Below is a small trained network, with its code and all its weights. Each question gives an input and a class and asks what happens when units are switched off, that is, made to give their printed mean instead of their output.

import numpy as np


def w(rows, s, z=0):
    codes = np.array(rows[::2]) - 128.0
    scale = np.full(codes.shape[1], s)
    scale[-1] = z or s
    return codes * scale


def norm(h):
    return h / np.sqrt((h * h).mean(-1, keepdims=True) + 1e-5)


def f(y):
    return np.maximum(y, 0)


def log_softmax(a):
    a = a - a.max(-1, keepdims=True)
    return a - np.log(np.exp(a).sum(-1, keepdims=True))


def net(x, mask):
    res = np.array(x, float).reshape(1, 6) / 4 @ E
    u = 0
    for l in range(2):
        y = f(norm(res) @ A[l][:, :-1].T + A[l][:, -1])
        res = res + np.where(mask[u : u + 13], y, B[l][:, -1]) @ B[l][:, :-1]
        u += 13
    return log_softmax(norm(res)[-1] @ U[:, :-1].T + U[:, -1])


A, B = {}, {}
E = w([
[137,120,245,126],'x0',
[126,127,128,130],'x1',
[134,7,104,130],'x2',
[130,129,129,126],'x3',
[178,142,118,208],'x4',
[132,129,127,129],'x5',
],0.0019)
A[0] = w([
[108,119,126,4,18],'0.n1',
[111,120,124,15,26],'0.n2',
[113,143,139,22,116],'0.n3',
[130,126,128,126,118],'0.n4',
[112,82,183,128,112],'0.n5',
[109,115,204,136,28],'0.n6',
[205,146,114,240,66],'0.n7',
[145,83,179,121,82],'0.n8',
[122,138,162,130,94],'0.n9',
[120,122,125,25,65],'0.n10',
[106,193,97,132,108],'0.n11',
[223,131,118,232,4],'0.n12',
[94,131,154,27,131],'0.n13',
],0.0034,0.0023)
B[0] = w([
[67,115,130,234,175],'0.n1',
[58,113,131,252,169],'0.n2',
[112,136,137,201,224],'0.n3',
[126,128,127,126,128],'0.n4',
[177,154,146,107,207],'0.n5',
[206,118,188,115,161],'0.n6',
[5,108,167,164,229],'0.n7',
[149,165,135,108,183],'0.n8',
[142,111,117,121,153],'0.n9',
[87,125,131,200,179],'0.n10',
[153,158,162,96,198],'0.n11',
[7,106,153,173,192],'0.n12',
[133,135,140,208,249],'0.n13',
],0.0044,0.0014)
A[1] = w([
[132,172,197,148,240],'1.n1',
[176,121,191,111,53],'1.n2',
[122,132,45,127,84],'1.n3',
[93,134,83,96,23],'1.n4',
[134,231,158,152,205],'1.n5',
[161,2,102,128,142],'1.n6',
[172,133,135,127,84],'1.n7',
[126,127,128,125,111],'1.n8',
[99,142,40,156,111],'1.n9',
[127,147,29,114,14],'1.n10',
[131,12,123,147,182],'1.n11',
[120,148,37,115,3],'1.n12',
[80,133,40,162,100],'1.n13',
],0.004,0.0012)
B[1] = w([
[139,76,72,112,254],'1.n1',
[155,64,129,125,165],'1.n2',
[180,92,212,114,163],'1.n3',
[135,111,164,145,138],'1.n4',
[129,108,50,84,246],'1.n5',
[116,253,67,91,210],'1.n6',
[117,118,135,121,134],'1.n7',
[127,128,130,127,128],'1.n8',
[156,86,204,116,190],'1.n9',
[187,74,216,119,157],'1.n10',
[114,226,73,107,231],'1.n11',
[175,64,219,127,153],'1.n12',
[152,83,216,128,203],'1.n13',
],0.004,0.0028)
U = w([
[4,104,140,254,224],'0',
[246,40,219,71,134],'1',
[141,236,13,39,4],'2',
],0.0068,0.00018)

Each question gives the input, the list of numbers given to net, and the class t.
The units are the neurons (one row each of A and B). Each row of codes is followed by its name. A weight is (code - 128) times the scale printed after its matrix; where a second scale follows, it is the last column's (A, B and U).
mask holds one flag per neuron, layer by layer. A switched-off neuron (its flag False) gives its mean, the last column of its row in B, instead of its output. The means were averaged over made-up inputs and are rounded, as every weight is.
A unit's drop is (log p(t) with every unit on - log p(t) with that unit switched off) / (log p(t) with every unit on - log p(t) with every unit switched off).
The circuit of an input: a set's keep is (log p(t) with only the set's units on - log p(t) with every unit switched off) / (log p(t) with every unit on - log p(t) with every unit switched off). Starting from the 12 units with the biggest drops (on a tie, the unit counted first), units are removed one at a time, each time the one whose removal leaves the highest keep (on an exact tie, the one counted first), for as long as the keep stays at least 0.8.
units of the circuit, in order: the units of the circuit, biggest drop first
most important unit: the unit with the biggest drop
k most important neurons: the k neurons with the biggest drops, biggest first
drop of u: that unit's drop, to one decimal
input [6,-7,7,-5,0,6], class 2: 3 most important neurons : (1.n6 1.n11 1.n13)
input [7,-8,8,5,1,4], class 2: most important unit : 1.n6
input [-8,-8,8,-5,0,5], class 1: units of the circuit, in order : (1.n3 1.n13 1.n9)
input [-2,-2,5,-8,3,0], class 2: units of the circuit, in order : (1.n6 1.n11)
input [-3,4,8,-8,-6,3], class 2: 4 most important neurons : (1.n6 1.n11 0.n7 0.n12)
input [-8,-6,1,1,-8,8], class 0: units of the circuit, in order : (0.n2 0.n1)
input [5,8,4,6,-5,7], class 0: 2 most important neurons : (0.n1 0.n2)
input [-7,0,-4,2,-8,7], class 0: 3 most important neurons : (0.n2 0.n1 0.n3)
input [6,-4,2,8,-7,7], class 0: drop of 0.n1 : 0.2
input [-8,-2,2,0,7,-5], class 1: drop of 0.n1 : 0.1
input [-4,5,6,-7,5,1], class 2: drop of 0.n12 : -0.4
input [-8,1,-6,-7,2,4], class 1: drop of 1.n11 : 0.0
